Below is a small trained network, with its code and all its weights. Each question gives an input and a class and asks what happens when units are switched off, that is, made to give their printed mean instead of their output.

import numpy as np


def w(rows, s, z=0):
    codes = np.array(rows[::2]) - 128.0
    scale = np.full(codes.shape[1], s)
    scale[-1] = z or s
    return codes * scale


def f(y):
    return y / 2 * (1 + np.tanh(0.7978845608 * (y + 0.044715 * y**3)))


def log_softmax(a):
    a = a - a.max(-1, keepdims=True)
    return a - np.log(np.exp(a).sum(-1, keepdims=True))


def net(x, mask):
    res = np.array(x, float).reshape(1, 5) / 4 @ E
    y = f(res @ A[0][:, :-1].T + A[0][:, -1])
    res = res + np.where(mask, y, B[0][:, -1]) @ B[0][:, :-1]
    return log_softmax(res[-1] @ U[:, :-1].T + U[:, -1])


A, B = {}, {}
E = w([
[34,217,106,163,185,132,113,201,148],'x0',
[139,171,117,97,134,240,10,84,114],'x1',
[116,130,141,136,120,123,120,110,129],'x2',
[88,120,35,44,42,61,68,135,143],'x3',
[129,140,131,130,140,103,113,107,104],'x4',
],0.013)
A[0] = w([
[108,137,93,157,163,153,128,97,118,122],'n1',
[33,204,118,107,152,87,143,190,150,5],'n2',
[2,195,71,168,159,94,138,186,143,191],'n3',
[103,122,131,188,164,110,143,134,124,75],'n4',
[107,101,96,104,53,36,137,136,119,136],'n5',
[178,103,84,102,99,64,117,120,168,125],'n6',
[125,133,98,136,135,135,144,107,119,124],'n7',
[172,135,114,104,101,168,45,96,133,222],'n8',
[127,133,132,201,126,83,167,156,158,218],'n9',
[188,125,180,175,155,154,187,125,98,163],'n10',
[122,218,167,123,168,160,80,177,152,103],'n11',
[186,170,106,112,72,201,59,101,110,122],'n12',
[116,147,46,103,96,103,65,143,158,144],'n13',
[66,193,142,164,210,202,106,126,130,117],'n14',
[197,156,111,112,84,167,86,107,148,95],'n15',
[62,113,53,62,133,109,87,123,140,2],'n16',
[60,132,77,60,99,115,60,151,141,195],'n17',
[134,151,73,154,105,153,168,116,120,102],'n18',
[71,151,61,75,98,145,142,124,94,40],'n19',
],0.01,0.011)
B[0] = w([
[131,115,82,125,126,142,122,122,132,144],'n1',
[179,84,158,98,126,31,181,10,104,179],'n2',
[78,126,175,157,197,131,160,160,137,253],'n3',
[119,135,127,144,136,154,115,155,147,151],'n4',
[127,192,70,98,67,158,78,194,175,198],'n5',
[128,154,95,130,99,132,106,139,115,175],'n6',
[119,147,127,160,114,94,125,131,105,127],'n7',
[88,148,140,148,176,151,137,188,142,232],'n8',
[185,126,175,99,96,99,154,92,85,214],'n9',
[102,109,173,151,154,119,185,108,143,220],'n10',
[119,150,101,122,90,169,102,181,168,186],'n11',
[136,83,172,159,183,91,200,100,132,212],'n12',
[134,105,161,124,103,115,178,88,119,206],'n13',
[165,182,84,119,90,206,73,161,152,213],'n14',
[133,100,170,116,135,94,152,96,110,173],'n15',
[90,70,134,200,193,143,144,135,156,167],'n16',
[203,108,134,108,94,106,139,82,94,235],'n17',
[130,119,105,159,122,131,162,118,135,123],'n18',
[75,100,170,170,154,110,163,125,153,154],'n19',
],0.011,0.018)
U = w([
[232,99,148,86,119,91,154,44,48,149],'0',
[25,112,148,160,244,136,152,172,105,255],'1',
[146,192,6,92,79,175,44,209,103,150],'2',
],0.012,0.0005)

Each question gives the input, the list of numbers given to net, and the class t.
The units are the neurons (one row each of A and B). Each row of codes is followed by its name. A weight is (code - 128) times the scale printed after its matrix; where a second scale follows, it is the last column's (A, B and U).
mask holds one flag per neuron, in row order. A switched-off neuron (its flag False) gives its mean, the last column of its row in B, instead of its output. The means were averaged over made-up inputs and are rounded, as every weight is.
A unit's drop is (log p(t) with every unit on - log p(t) with that unit switched off) / (log p(t) with every unit on - log p(t) with every unit switched off).
The circuit of an input: a set's keep is (log p(t) with only the set's units on - log p(t) with every unit switched off) / (log p(t) with every unit on - log p(t) with every unit switched off). Starting from the 12 units with the biggest drops (on a tie, the unit counted first), units are removed one at a time, each time the one whose removal leaves the highest keep (on an exact tie, the one counted first), for as long as the keep stays at least 0.8.
circuit, biggest first: the units of the circuit, biggest drop first
most important unit: the unit with the biggest drop
k most important neurons: the k neurons with the biggest drops, biggest first
drop when u is switched off: that unit's drop, to one decimal
input [-2,-7,6,4,2], class 2: most important neuron : [n5]
input [-7,7,2,-1,-8], class 1: 2 most important neurons : [n8 n17]
input [0,-2,1,0,-6], class 0: 4 most important neurons : [n8 n3 n14 n16]
input [-8,4,4,-7,4], class 1: circuit, biggest first : [n17 n8]
input [6,-7,3,4,-3], class 0: 2 most important neurons : [n2 n9]
input [5,0,2,6,6], class 0: 4 most important neurons : [n17 n2 n13 n8]
input [-4,7,0,0,6], class 1: 2 most important neurons : [n8 n9]
input [7,-1,0,4,7], class 0: 2 most important neurons : [n2 n17]
input [-2,2,-8,-2,1], class 1: 2 most important neurons : [n17 n9]
input [0,-8,-5,-8,-2], class 0: 4 most important neurons : [n9 n8 n3 n16]
input [0,-3,2,7,-7], class 2: 2 most important neurons : [n5 n12]
input [0,-6,7,0,1], class 0: 3 most important neurons : [n9 n8 n14]
input [6,-8,-5,5,-8], class 0: 2 most important neurons : [n2 n9]
input [-6,3,5,-1,-8], class 1: most important unit : n17
input [6,-5,6,5,-2], class 0: 2 most important neurons : [n2 n17]
input [-3,2,5,-1,-7], class 1: 3 most important neurons : [n17 n9 n2]
input [1,-8,-3,1,1], class 0: 3 most important neurons : [n9 n8 n14]
input [-8,6,-1,-6,-8], class 1: drop when n8 is switched off : 0.2
input [8,1,-3,-1,6], class 2: drop when n10 is switched off : 0.3
input [4,2,-5,-8,8], class 2: most important unit : n14
input [4,5,-8,-5,0], class 2: drop when n17 is switched off : 0.0
input [-8,7,3,-6,-3], class 1: drop when n8 is switched off : 0.3
